Moves between items:
gr ! sn
gr % nc
gr @ gs
gr * hr
lz ! cq
lz % ll
lz @ rf
lz * cn
ht ! hj
ht % hr
ht @ nc
ht * nb
mz ! sg
mz % fc
mz @ zb
mz * dz
bm ! zh
bm % jj
bm @ zr
bm * gj
qt * zf
gz ! cz
gz % qn
gz @ pn
gz * mc
gf ! tn
gf % sl
gf @ sm
gf * rq
ll ! dg
ll % qq
ll @ cq
ll * lz
mr ! fb
mr % td
mr @ gb
mr * sc
ld ! cn
ld % qz
ld @ tt
ld * mg
hc ! bl
hc % jd
hc @ ns
hc * rt
cz ! jd
cz % nl
cz @ hc
cz * pn
rm ! qc
rm % hp
rm @ ms
rm * hb
nq ! mh
nq % tm
nq @ qf
nq * dr
lt ! jj
lt % ct
lt @ bm
lt * pf
qd ! fg
qd % sz
qd @ fs
qd * dc
sf ! fp
sf % qf
sf @ hz
sf * tm
cn ! rf
cn % lz
cn @ qq
cn * tt
mh ! rg
mh % hz
mh @ dq
mh * qf
sj ! gr
sj % nb
sj @ hr
sj * rg
zh ! fc
zh % jq
zh @ mz
zh * zr
dn ! mg
dn % qp
dn @ cg
dn * ch
ch ! cg
ch % dn
ch @ zq
ch * rl
qc ! tm
qc % cl
qc @ nq
qc * ms
qq ! bb
qq % rf
qq @ dg
qq * ll
jl ! rj
jl % br
jl @ tc
jl * lp
gd ! qr
gd % jm
gd @ cf
gd * qb
jq ! jc
jq % dz
jq @ fc
jq * zh
hj ! rq
hj % gs
hj @ hh
hj * nc
jc ! rm
jc % zb
jc @ hb
jc * fc
ph ! sc
ph % sm
ph @ pp
ph * sl
dr ! qf
dr % nq
dr @ sf
dr * cl
rz ! gz
rz % gl
rz @ mc
rz * lc
hb ! ms
hb % rm
hb @ sr
hb * sg
cl ! sf
cl % dr
cl @ tm
cl * qc
lc ! mc
lc % rz
lc @ jh
lc * fl
mc ! pn
mc % gz
mc @ cp
mc * jh
jb ! pf
jb % bz
jb @ ft
jb * rj
nf ! sz
nf % bn
nf @ qd
nf * pm
tm ! hz
tm % sf
tm @ mh
tm * nq
rg ! hr
rg % sj
rg @ ht
rg * dq
bb ! qt
bb % gq
bb @ zf
bb * dg
qs % zf
qs * gq
gb ! fl
gb % fb
gb @ tp
gb * jf
pj ! dz
pj % zr
pj @ jq
pj * jj
dt ! bn
dt % zn
dt @ nf
dt * bl
fb ! lc
fb % jn
fb @ fl
fb * gb
bn ! tb
bn % dc
bn @ sz
bn * nf
cc ! ct
cc % ft
cc @ lt
cc * bz
mf ! jl
mf % gp
mf @ lp
mf * nz
sr ! dr
sr % ms
sr @ cl
sr * hp
nz ! lp
nz % mf
nz @ nr
nz * rr
ns ! pm
ns % bl
ns @ zn
ns * hq
cg ! pg
cg % mg
cg @ qz
cg * zq
sc ! gb
sc % mr
sc @ jf
sc * pp
nl ! hq
nl % rt
nl @ jd
nl * cz
rq ! sm
rq % gf
rq @ ph
rq * hh
gj ! zr
gj % bm
gj @ pj
gj * ct
gs ! gf
gs % sn
gs @ rq
gs * hj
td ! jn
td % jf
td @ fb
td * mr
tp ! gl
tp % fl
tp @ rz
tp * jn
qr ! qp
qr % rl
qr @ dn
qr * cf
gl ! qn
gl % jh
gl @ gz
gl * rz
sg ! sr
sg % hb
sg @ hp
sg * zb
pg ! ll
pg % tt
pg @ lz
pg * qz
tc ! cc
tc % rj
tc @ bz
tc * pz
rt ! ns
rt % hc
rt @ hq
rt * nl
zb ! hp
zb % sg
zb @ rm
zb * jc
zq ! qz
zq % cg
zq @ ld
zq * qp
ms ! nq
ms % qc
ms @ dr
ms * sr
fl ! jh
fl % lc
fl @ gl
fl * tp
jd ! dt
jd % hq
jd @ bl
jd * hc
cf ! dn
cf % qr
cf @ ch
cf * lb
hh ! ph
hh % rq
hh @ sl
hh * sn
nb ! nc
nb % ht
nb @ gr
nb * sj
zr ! mz
zr % zh
zr @ dz
zr * pj
lb ! ch
lb % cf
lb @ rl
lb * jm
jh ! cp
jh % mc
jh @ qn
jh * gl
pm ! qd
pm % nf
pm @ dc
pm * zn
pz ! bz
pz % tc
pz @ jb
pz * br
zd ! nz
zd % tr
zd @ rr
qn ! nl
qn % cp
qn @ cz
qn * gz
bz ! lt
bz % cc
bz @ pf
bz * jb
lp ! tc
lp % jl
lp @ pz
lp * nr
pn ! hc
pn % cz
pn @ rt
pn * cp
hl ! gp
hl % rr
hl @ mf
hl * tr
nc ! hh
nc % hj
nc @ sn
nc * gr
pf ! bm
pf % lt
pf @ gj
pf * ft
fc ! hb
fc % jc
fc @ sg
fc * mz
rf ! gq
rf % cq
rf @ bb
rf * qq
gp ! br
gp % nr
gp @ jl
gp * mf
zn ! dc
zn % pm
zn @ bn
zn * dt
qf ! dq
qf % mh
qf @ fp
qf * sf
dc ! fs
dc % qd
dc @ tb
dc * bn
sl ! pp
sl % ph
sl @ tn
sl * gf
sn ! sl
sn % hh
sn @ gf
sn * gs
ft ! gj
ft % pf
ft @ ct
ft * cc
rj ! ft
rj % jb
rj @ cc
rj * tc
jm ! rl
jm % lb
jm @ qr
jm * gd
sz ! qb
sz % tb
sz @ fg
sz * qd
bl ! nf
bl % dt
bl @ pm
bl * ns
dg ! zf
dg % bb
dg @ qs
dg * cq
jf ! tp
jf % gb
jf @ jn
jf * td
tb ! gd
tb % fs
tb @ qb
tb * sz
gq % qs
gq @ qt
gq * bb
br ! jb
br % pz
br @ rj
br * jl
tr ! mf
tr % hl
tr @ nz
tr * zd
tt ! qq
tt % cn
tt @ ll
tt * pg
rl ! zq
rl % ch
rl @ qp
rl * qr
rr ! nr
rr % nz
rr @ gp
rr * hl
dq ! ht
dq % rg
dq @ nb
dq * fp
hp ! cl
hp % sr
hp @ qc
hp * rm
zf % qt
zf * qs
hq ! zn
hq % ns
hq @ dt
hq * jd
pp ! jf
pp % sc
pp @ td
pp * tn
qp ! ld
qp % zq
qp @ mg
qp * dn
sm ! mr
sm % tn
sm @ sc
sm * ph
nr ! pz
nr % lp
nr @ br
nr * gp
hz ! sj
hz % fp
hz @ rg
hz * mh
mg ! tt
mg % ld
mg @ pg
mg * cg
ct ! pj
ct % gj
ct @ jj
ct * lt
fg ! lb
fg % qb
fg @ jm
fg * fs
qz ! lz
qz % pg
qz @ cn
qz * ld
fp ! nb
fp % dq
fp @ sj
fp * hz
cp ! rt
cp % pn
cp @ nl
cp * qn
tn ! td
tn % pp
tn @ mr
tn * sm
dz ! zb
dz % mz
dz @ jc
dz * jq
qb ! cf
qb % gd
qb @ lb
qb * fg
cq ! qs
cq % dg
cq @ gq
cq * rf
jj ! jq
jj % pj
jj @ zh
jj * bm
fs ! jm
fs % fg
fs @ gd
fs * tb
jn ! rz
jn % tp
jn @ lc
jn * fb
hr ! gs
hr % gr
hr @ hj
hr * ht

The rows follow the links: the fewer symbols apart two items are, the more alike their rows tend to be.

Row, then item:
[  -77    75  -240    86  -183     7  -134  -249  -530  -224  -146  -163  -171  -180   -33   102   381  -275   303   245  -381    46  -316   426  -469   467  -293  -163   437 -1041   -62   -40   375  -177   -19  -168  -389  -278   -61    -9   470   243  -176   464   605   488  -512  -135   119  -279     8  -179   378  -479]; item hq
[  20 -136 -297 -178  200 -138   10  -65  519  -35  637  164  345  526 -103  187 -229 -138  -32 -197   53 -234  430 -322  164  -25   36  -13   94  738 -207 -637  130  -88  291   24  356 -346 -271  559 -630  152  -56  456 -131 -584  262  -26 -784   20  255  549 -227  -16]; item ft
[-880  201  442  446 -488  -53 -160 -261 -768   35 -282  -85  -36 -429 -356 -259  198  129  -34  432 -631  -27 -476  346 -528  214  293  -26  205 -450   28   30   79  219 -179  100 -205 -110   61  -31  572  -30  278 -325  364  495   93  265  274 -240  -69  -35  151 -371]; item jn
[-209   -5  417   51   60   -8   92  195  332  275   48  172  167   49  -60 -219 -379  343 -362 -121  228  -44  197 -356  364 -466  437  182 -432 1022   92   75 -397  298  -41  225  358  318  109  -30 -330 -300  308 -674 -572 -375  618  245  -17  229  -53  174 -381  437]; item nq
[ 894  -30 -166 -255  285  198  121  327  154  -32 -434 -130 -342 -172  482   61   90  -34  115 -218  573  293  -30   40  306 -150 -400   28 -275 -500  182  701 -194 -176 -132 -134 -247  473  238 -611  184 -120 -254 -137 -136  200 -482 -247  624  191 -221 -596  132  353]; item qq
[-388  -88 -213    0  -25 -185  -88 -271  163  -68  616  122  345  404 -302  146 -104 -142   14    1 -304 -294  244 -148 -122  181  118  -56  294  496 -227 -801  284  -20  266   29  273 -536 -320  675 -442  241   20  547  103 -398  267   45 -812 -137  290  603 -129 -303]; item mf
[  328    27  -418   -67   -12    43   -72  -148  -323  -279  -125  -192  -223   -80   133   217   369  -345   382   104  -138    98  -212   367  -305   423  -473  -167   359 -1067   -63    32   345  -317    28  -238  -405  -217   -59   -70   369   270  -317   627   539   406  -679  -268   111  -198     8  -264   385  -352]; item nf
[-535   83  640  244 -160  -22   50  122  -13  299 -154  131  107 -201 -196 -346 -271  445 -383   39   -5  -31  -30 -205  128 -394  576  166 -373  788  138  188 -397  406 -158  272  252  336  187 -113  -37 -339  433 -878 -443 -110  623  341  209  159 -117   93 -304  303]; item rg
[-915  203  493  464 -505  -39 -155 -251 -752   76 -300  -75  -29 -439 -355 -301  164  172  -91  419 -629  -31 -462  313 -496  158  339  -23  166 -337   41   35   29  271 -187  118 -182  -50   71  -42  565  -67  326 -405  293  461  175  282  295 -204  -78  -16  124 -312]; item gb
[-450  127    5  252 -348  -25 -177 -312 -698 -150 -194 -155 -120 -279 -180  -29  362 -141  189  361 -564    6 -410  448 -548  421  -93 -144  405 -904  -49  -64  321  -38  -81  -79 -352 -284  -49   26  565  180  -24  226  605  544 -295   12  170 -296   -2 -123  325 -508]; item pn
[  -3  -72  243  -67  154  -28  120  203  507  240  206  199  206  202  -12 -100 -394  264 -310 -228  307  -73  320 -433  434 -431  329  148 -385 1094   28  -53 -334  204   29  182  422  217   29   74 -506 -226  195 -450 -587 -517  559  156 -198  241   18  257 -404  429]; item sr
[-334  111  -75  210 -299  -14 -153 -270 -646 -189 -169 -159 -129 -245 -146   27  378 -193  241  314 -513    4 -381  433 -548  443 -156 -149  427 -959  -48  -68  341  -90  -41 -105 -369 -298  -45   -1  534  227  -65  319  613  511 -370  -32  139 -293   -5 -140  348 -506]; item nl
[  41 -150 -277 -185  206 -129   28  -56  536  -17  621  176  328  527  -95  190 -239 -125  -29 -205   74 -226  440 -325  199  -34   51    3   63  760 -181 -622  115  -77  285   17  375 -311 -274  531 -660  150  -56  458 -171 -591  270  -30 -769   29  238  533 -238    4]; item pf
[  505   -13  -491  -153    77    60   -49   -80  -207  -286  -132  -190  -246   -46   222   247   349  -356   386    39    -1   130  -147   307  -216   378  -560  -159   297 -1055   -49   106   323  -349    29  -260  -379  -164   -45  -114   301   254  -377   644   479   352  -719  -318   150  -134    13  -314   376  -292]; item qd
[-497  138   45  266 -375  -15 -172 -286 -715 -145 -191 -147 -120 -285 -202  -37  363 -121  174  365 -573   16 -427  450 -569  399  -46 -135  400 -863  -30  -58  281  -17  -74  -64 -332 -274  -35   23  560  163   11  180  575  530 -256   44  168 -297   -4 -109  323 -512]; item cp
[ 149 -155 -148 -218  276  -92   94   97  652   67  499  183  301  469   -5  102 -336   16 -134 -282  276 -162  460 -430  376 -229  112   63 -152  973 -100 -390  -88    4  207   68  423  -79 -158  372 -679    3    8  149 -389 -646  365   -4 -586  162  167  445 -322  227]; item zh
[-942  188  642  481 -467  -42  -92 -163 -636  172 -313  -14   13 -431 -366 -360   59  311 -217  373 -516  -22 -399  212 -378  -13  474   45  -13  -16   91  124 -120  383 -223  199  -66   61  141  -96  466 -176  399 -658  101  366  359  383  332 -119 -123   -8   -3 -146]; item tn
[ 798  -42 -519 -276  212  110   22   56    5 -257 -161 -173 -298   -1  365  276  296 -337  369  -93  246  194  -47  220   -8  239 -610 -119  186 -932    2  246  224 -381   32 -281 -362    2   10 -255  207  190 -432  557  306  271 -754 -373  222  -34  -32 -411  333  -80]; item gd
[ 986  -50 -455 -342  304  159   77  203  152 -178 -257 -154 -317  -26  478  234  197 -251  289 -202  456  249    5  115  187   85 -589  -48  -32 -762   63  443   55 -334  -29 -246 -301  207   98 -405  112   83 -430  370   91  196 -689 -382  372   71  -90 -496  249  128]; item dn
[  387     4  -453   -93    24    57   -63  -119  -295  -285  -136  -189  -243   -69   156   227   380  -357   376    77  -107   125  -194   343  -263   409  -491  -160   358 -1073   -52    60   364  -308    16  -266  -394  -201   -46   -98   340   262  -349   621   513   380  -678  -263   130  -189    17  -291   387  -330]; item bn
[ 106 -107   54 -155  244  -45  117  180  623  174  348  191  251  336    6   -2 -375  159 -244 -277  332 -113  421 -460  428 -364  225  111 -296 1082  -23 -206 -224  112  111  141  434   97  -54  219 -621 -127   96 -167 -515 -592  460   86 -395  209   94  335 -369  358]; item zb
[ 154 -141  -32 -208  256  -72  102  149  649  119  431  192  279  416    6   51 -366   66 -196 -274  326 -144  460 -443  407 -290  167   95 -232 1036  -61 -293 -161   42  169   97  432   -3 -102  272 -659  -57   47   -9 -466 -629  422   37 -497  180  125  390 -357  305]; item mz
[ 978  -38 -272 -294  308  189  129  306  187  -91 -360 -126 -353 -105  503  127  116  -96  176 -218  561  295    0   58  291  -97 -481    6 -218 -574  148  618 -115 -246  -95 -174 -261  412  192 -560  135  -60 -328   19  -79  188 -550 -308  527  166 -164 -568  172  313]; item tt
[-688  172  203  363 -442  -46 -176 -300 -767  -63 -232 -126  -87 -360 -276 -129  287  -19   95  413 -643  -10 -450  413 -587  347   97 -100  324 -734  -17  -47  217   91 -118    2 -298 -217    2    6  582  102  134  -10  514  524 -104  129  215 -280  -29  -76  269 -475]; item jh
[  19  -79  210  -74  170  -42  113  206  534  223  224  196  217  237   -7  -89 -397  234 -289 -233  332  -88  346 -430  426 -415  305  150 -365 1097   26  -77 -319  185   55  179  429  205    4  103 -524 -200  184 -391 -573 -528  542  142 -233  229   21  269 -394  420]; item hp

Each walk starts at a row. The symbols on each line, taken left to right, move it on to the next item.
Answer with the item's row; about right is enough.
new walk
[-419   45  580  172  -72  -15   64  145  118  304  -79  147  137 -110 -140 -315 -315  415 -387  -16   82  -14   54 -270  240 -414  520  169 -419  889  128  158 -403  382 -137  252  290  337  167  -95 -150 -347  397 -842 -503 -216  652  314  127  200 -111  124 -341  370]
! ! ! @ % ! !	[-918  197  524  471 -500  -57 -139 -225 -732   88 -291  -53  -16 -434 -364 -296  150  200 -116  427 -600  -31 -454  301 -476  119  368  -36  134 -278   59   69   -7  291 -194  120 -152  -50  102  -49  552  -83  334 -473  259  467  219  305  298 -189 -106  -24  105 -301]
% @ @ * %	[-768  172  281  397 -455  -50 -181 -281 -776  -46 -248 -113  -81 -389 -302 -177  275   29   54  418 -649  -13 -474  402 -564  286  144  -76  296 -639    1  -13  175  133 -141   19 -267 -203   23   -3  601   42  172 -140  460  527  -42  176  231 -274  -47  -59  233 -446]
new walk
[-589   79  666  263 -192   -8   29  102  -61  303 -168  113  116 -207 -202 -351 -248  436 -397   89  -33  -21  -52 -172  111 -380  566  162 -361  744  144  203 -397  418 -158  263  230  309  179 -131    5 -340  444 -888 -407  -93  642  367  227  128 -118   90 -285  285]
% % @ ! % * ! @	[-950  190  629  487 -488  -34 -115 -169 -653  149 -317  -30    7 -445 -352 -353   65  278 -195  391 -532  -19 -414  223 -381   19  474   24   22  -86   79  108 -114  359 -211  178  -78   34  133  -81  487 -165  400 -629  134  385  338  354  329 -128 -117  -25   21 -177]
! @ % % % !	[-629  171  154  351 -421  -30 -173 -307 -757  -78 -221 -136  -95 -350 -267 -102  319  -55  114  406 -630    1 -454  432 -576  365   67 -103  366 -773   -9  -46  231   63 -118  -17 -311 -228   -3    8  577  110  101   38  532  531 -157  106  196 -278  -26  -84  278 -489]
new walk
[ 955  -31 -211 -276  293  208  128  320  173  -64 -399 -136 -364 -131  507   79   83  -68  148 -211  585  301  -14   59  307 -120 -423   21 -232 -521  178  671 -144 -194 -114 -154 -251  425  209 -586  161  -85 -281  -56 -111  200 -521 -281  572  184 -173 -580  155  341]
* ! % * * *	[ 927  -25 -185 -275  286  212  130  334  177  -33 -415 -131 -355 -146  492   94   98  -55  126 -219  586  298  -24   51  314 -142 -416   28 -258 -521  179  680 -171 -182 -127 -147 -250  456  223 -594  183 -111 -271  -98 -138  191 -503 -275  579  189 -189 -584  148  357]
% % * * * *	[ 973  -38 -248 -296  307  201  128  316  174  -66 -395 -138 -357 -132  506  120   97  -90  149 -215  578  297   -3   49  297 -102 -454   21 -240 -561  157  656 -144 -222 -105 -176 -240  415  210 -570  161  -63 -292  -11 -104  189 -536 -295  548  178 -193 -580  169  319]
new walk
[-322    9  519  127  -36  -12   82  174  229  292  -37  151  139  -47 -109 -278 -345  407 -391  -66  152  -38  110 -299  295 -453  486  178 -437  960  118  131 -414  345  -89  244  332  320  132  -75 -218 -322  356 -777 -534 -302  629  287   74  200  -73  134 -349  395]
@ ! ! % * * * *	[-656  114  679  307 -245  -15   13   67 -145  307 -199   99   97 -264 -237 -373 -222  441 -381  136 -108  -16 -128 -110   49 -342  581  147 -309  644  137  210 -399  425 -182  269  197  295  186 -134   85 -336  459 -907 -363  -12  604  378  264  107 -134   59 -244  225]
% ! ! * % @	[-936  200  664  474 -463  -31  -85 -144 -611  182 -310   -4   19 -424 -364 -369   29  324 -236  356 -488  -17 -390  172 -335  -36  500   40  -22   30  101  131 -144  372 -221  210  -36   99  146  -94  433 -203  429 -706   55  335  407  377  326 -105 -114   -7  -30 -130]
new walk
[  249    22  -395   -46   -40    36   -89  -163  -360  -276  -113  -201  -211   -89   109   206   396  -336   365   116  -180    96  -228   369  -340   433  -453  -165   373 -1085   -59    26   370  -304    24  -220  -396  -231   -62   -67   383   270  -302   597   557   426  -638  -254   112  -203    23  -254   383  -392]
! @ % @ * *	[ 753  -38 -527 -255  200  110   -1   42  -23 -271 -156 -184 -284    1  347  274  295 -346  362  -82  195  178  -70  241  -46  266 -620 -113  198 -968   -9  227  243 -373   42 -278 -368  -20   -4 -223  211  217 -428  597  342  271 -741 -375  217  -60  -26 -393  339 -138]
! * % * @	[ 945  -55 -486 -327  296  149   72  161  106 -211 -220 -172 -327   -2  456  248  215 -275  324 -189  407  226   -3  145  137  121 -608  -74   16 -823   63  394  119 -358   -1 -244 -313  126   68 -358  135  113 -416  427  171  223 -717 -401  318   32  -92 -472  272   75]
new walk
[-364   36  544  144  -65  -11   83  165  162  312  -58  141  136  -84 -120 -283 -334  398 -385  -47  125  -28   79 -289  268 -431  513  180 -409  935  110  139 -422  365 -119  249  332  326  140  -89 -184 -337  378 -803 -523 -246  635  316  107  191  -81  141 -346  377]
@ @ * % ! !	[-853  161  720  433 -401  -31  -65  -54 -431  239 -282   45   52 -383 -306 -394  -88  403 -310  279 -352  -18 -305   62 -185 -181  556  105 -173  294  128  186 -250  415 -221  239   61  195  183 -127  313 -268  471 -829 -125  196  520  396  339  -18 -138   24 -127   30]
@ % @ % * % * %	[-940  201  601  477 -498  -36 -113 -186 -672  140 -317  -26    4 -441 -376 -333   93  254 -180  392 -549  -19 -415  233 -420   45  443   22   41 -135   84  102  -76  339 -210  170 -107   32  127  -77  501 -142  392 -584  152  401  312  337  326 -147  -99  -23   39 -207]
new walk
[-385  113  -39  237 -333  -23 -170 -297 -664 -164 -180 -158 -127 -257 -158    6  359 -166  239  344 -537   15 -402  451 -555  438 -117 -140  423 -929  -50  -61  323  -73  -57 -104 -362 -294  -27   20  552  197  -50  271  607  530 -341  -11  148 -286   -9 -131  337 -522]
% @ * % * * % !	[   38    63  -303    41  -126    10  -122  -225  -452  -241  -121  -178  -189  -136    22   140   388  -302   337   195  -315    57  -287   413  -422   459  -365  -174   415 -1071   -65   -33   372  -223    -3  -192  -402  -263   -76   -11   443   270  -223   525   589   464  -555  -178   118  -244     9  -210   384  -446]
! @ * % !	[  702   -44  -533  -247   186    99   -14    18   -66  -272  -137  -202  -281   -13   314   280   319  -344   367   -74   155   174   -74   249   -67   297  -606  -127   222 -1005   -19   191   254  -365    29  -281  -367   -69    -2  -211   237   229  -417   610   367   295  -740  -360   198   -74   -20  -381   349  -145]
new walk
[ 837  -56 -524 -286  250  131   43   87   22 -254 -170 -183 -304    1  394  283  271 -331  354 -122  279  205  -33  198   23  210 -613 -106  146 -916    6  288  209 -379   25 -267 -349   28   28 -269  183  187 -440  545  272  266 -745 -384  242  -17  -33 -422  316  -49]
* ! % * * *	[ 872  -55 -529 -307  249  127   35   88   59 -243 -179 -171 -314    0  409  278  261 -308  349 -137  323  205  -29  173   58  192 -613 -109  105 -897   18  297  171 -368    4 -262 -345   53   27 -295  160  159 -429  521  251  251 -736 -391  255   -3  -41 -426  312  -20]
! * % * @	[1003  -66 -429 -332  320  181   86  225  167 -172 -262 -142 -325  -16  489  216  191 -231  278 -208  497  258   12  117  206   60 -585  -53  -48 -741   85  464   35 -332  -30 -242 -294  227  100 -433  137   70 -406  317   63  198 -672 -377  385  104  -93 -510  238  149]
